Below is a small trained network, with its code and all its weights. Each question gives an input and a class and asks what happens when units are switched off, that is, made to give their printed mean instead of their output.

import numpy as np


def w(rows, s, z=0):
    codes = np.array(rows[::2]) - 128.0
    scale = np.full(codes.shape[1], s)
    scale[-1] = z or s
    return codes * scale


def norm(h):
    return h / np.sqrt((h * h).mean(-1, keepdims=True) + 1e-5)


def f(y):
    return np.maximum(y, 0)


def log_softmax(a):
    a = a - a.max(-1, keepdims=True)
    return a - np.log(np.exp(a).sum(-1, keepdims=True))


def net(x, mask):
    res = np.array(x, float).reshape(1, 3) / 4 @ E
    u = 0
    for l in range(4):
        y = f(norm(res) @ A[l][:, :-1].T + A[l][:, -1])
        res = res + np.where(mask[u : u + 6], y, B[l][:, -1]) @ B[l][:, :-1]
        u += 6
    return log_softmax(norm(res)[-1] @ U[:, :-1].T + U[:, -1])


A, B = {}, {}
E = w([
[155,78,208,90,2],'x0',
[53,59,116,14,119],'x1',
[151,198,107,26,69],'x2',
],0.0064)
A[0] = w([
[9,99,152,85,16,156],'0.n1',
[73,141,122,70,155,2],'0.n2',
[202,143,212,176,60,117],'0.n3',
[169,218,100,53,107,147],'0.n4',
[13,59,80,63,141,173],'0.n5',
[225,255,86,169,187,53],'0.n6',
],0.0098,0.0049)
B[0] = w([
[226,189,179,139,171,248],'0.n1',
[112,179,50,86,170,154],'0.n2',
[121,146,69,178,84,234],'0.n3',
[66,248,116,135,94,229],'0.n4',
[99,99,64,143,166,255],'0.n5',
[154,96,169,49,138,237],'0.n6',
],0.012,0.007)
A[1] = w([
[5,159,173,127,87,18],'1.n1',
[94,88,165,145,105,26],'1.n2',
[197,66,217,142,194,12],'1.n3',
[102,118,135,98,210,83],'1.n4',
[163,21,121,47,157,39],'1.n5',
[112,136,125,103,139,1],'1.n6',
],0.011,0.0048)
B[1] = w([
[211,76,134,125,143,149],'1.n1',
[119,127,154,117,48,129],'1.n2',
[234,254,50,158,170,246],'1.n3',
[145,150,127,159,95,254],'1.n4',
[173,95,88,195,103,183],'1.n5',
[129,165,124,129,79,129],'1.n6',
],0.0096,0.0038)
A[2] = w([
[101,208,231,162,55,169],'2.n1',
[249,106,110,207,18,184],'2.n2',
[238,158,177,170,200,109],'2.n3',
[156,163,239,213,68,10],'2.n4',
[189,254,226,126,115,149],'2.n5',
[164,45,102,178,181,7],'2.n6',
],0.0074,0.0018)
B[2] = w([
[155,32,11,85,96,192],'2.n1',
[116,150,162,207,136,238],'2.n2',
[149,150,195,90,107,217],'2.n3',
[65,65,90,174,106,172],'2.n4',
[100,41,96,92,147,255],'2.n5',
[201,80,64,143,95,155],'2.n6',
],0.012,0.0082)
A[3] = w([
[133,59,176,4,131,121],'3.n1',
[168,131,154,78,160,86],'3.n2',
[185,119,215,214,140,138],'3.n3',
[101,3,98,114,208,4],'3.n4',
[130,190,129,62,171,85],'3.n5',
[189,131,133,171,74,167],'3.n6',
],0.012,0.0041)
B[3] = w([
[124,16,253,83,128,194],'3.n1',
[150,74,106,108,70,178],'3.n2',
[144,156,186,124,118,245],'3.n3',
[149,111,165,137,157,172],'3.n4',
[52,131,167,130,128,210],'3.n5',
[95,145,114,90,140,254],'3.n6',
],0.019,0.0066)
U = w([
[212,199,178,159,160,254],'0',
[88,44,176,61,124,127],'1',
[152,73,98,180,228,98],'2',
[37,226,98,109,185,82],'3',
[109,133,168,252,64,16],'4',
[113,110,43,138,59,138],'5',
],0.022,0.0034)

Each question gives the input, the list of numbers given to net, and the class t.
The units are the neurons (one row each of A and B). Each row of codes is followed by its name. A weight is (code - 128) times the scale printed after its matrix; where a second scale follows, it is the last column's (A, B and U).
mask holds one flag per neuron, layer by layer. A switched-off neuron (its flag False) gives its mean, the last column of its row in B, instead of its output. The means were averaged over made-up inputs and are rounded, as every weight is.
A unit's drop is (log p(t) with every unit on - log p(t) with that unit switched off) / (log p(t) with every unit on - log p(t) with every unit switched off).
The circuit of an input: a set's keep is (log p(t) with only the set's units on - log p(t) with every unit switched off) / (log p(t) with every unit on - log p(t) with every unit switched off). Starting from the 12 units with the biggest drops (on a tie, the unit counted first), units are removed one at a time, each time the one whose removal leaves the highest keep (on an exact tie, the one counted first), for as long as the keep stays at least 0.8.
units of the circuit, in order: the units of the circuit, biggest drop first
most important unit: the unit with the biggest drop
top k neurons: the k neurons with the biggest drops, biggest first
k most important neurons of layer l: the k neurons of layer l with the biggest drops, biggest first
drop of u: that unit's drop, to one decimal
input [-8,-6,2], class 1: most important unit -> 0.n6
input [-1,1,8], class 3: top 2 neurons -> [0.n4, 0.n6]
input [1,-5,4], class 5: top 2 neurons -> [0.n3, 0.n4]
input [6,1,-8], class 0: units of the circuit, in order -> [0.n4, 1.n3]
input [4,0,-1], class 4: top 2 neurons -> [0.n3, 0.n6]
input [5,0,7], class 5: top 4 neurons -> [0.n4, 0.n6, 0.n3, 2.n1]
input [7,4,-2], class 0: top 3 neurons -> [0.n4, 0.n1, 1.n3]
input [8,0,-6], class 4: 2 most important neurons of layer 2 -> [2.n4, 2.n2]
input [2,-6,0], class 4: top 3 neurons -> [2.n2, 0.n3, 0.n4]
input [-7,0,3], class 1: top 3 neurons -> [0.n6, 0.n3, 2.n2]
input [-1,7,6], class 3: 2 most important neurons of layer 0 -> [0.n5, 0.n6]
input [-8,0,-4], class 0: 3 most important neurons of layer 2 -> [2.n5, 2.n1, 2.n3]
input [5,8,-1], class 0: top 2 neurons -> [0.n4, 0.n1]
input [6,0,-3], class 4: units of the circuit, in order -> [2.n2]
input [4,0,-8], class 4: top 2 neurons -> [0.n6, 0.n1]
input [6,-3,2], class 5: top 2 neurons -> [2.n1, 0.n3]
input [3,-6,0], class 4: top 2 neurons -> [2.n2, 0.n3]
input [5,-2,-5], class 4: top 2 neurons -> [2.n2, 0.n4]
input [1,-8,-1], class 4: top 4 neurons -> [0.n3, 2.n2, 0.n1, 0.n4]
input [-5,-5,6], class 1: units of the circuit, in order -> [0.n6]
input [0,8,-1], class 2: top 3 neurons -> [0.n5, 0.n4, 0.n2]
input [6,6,-5], class 0: drop of 0.n1 -> 0.2
input [-4,-1,7], class 1: drop of 3.n1 -> 0.1
input [-3,6,0], class 2: drop of 0.n4 -> 0.6
input [3,-7,0], class 4: drop of 0.n4 -> 1.8
input [1,-4,2], class 5: 2 most important neurons of layer 0 -> [0.n3, 0.n1]
input [2,5,-4], class 0: units of the circuit, in order -> [0.n1]
input [8,-5,1], class 5: 3 most important neurons of layer 3 -> [3.n6, 3.n1, 3.n5]
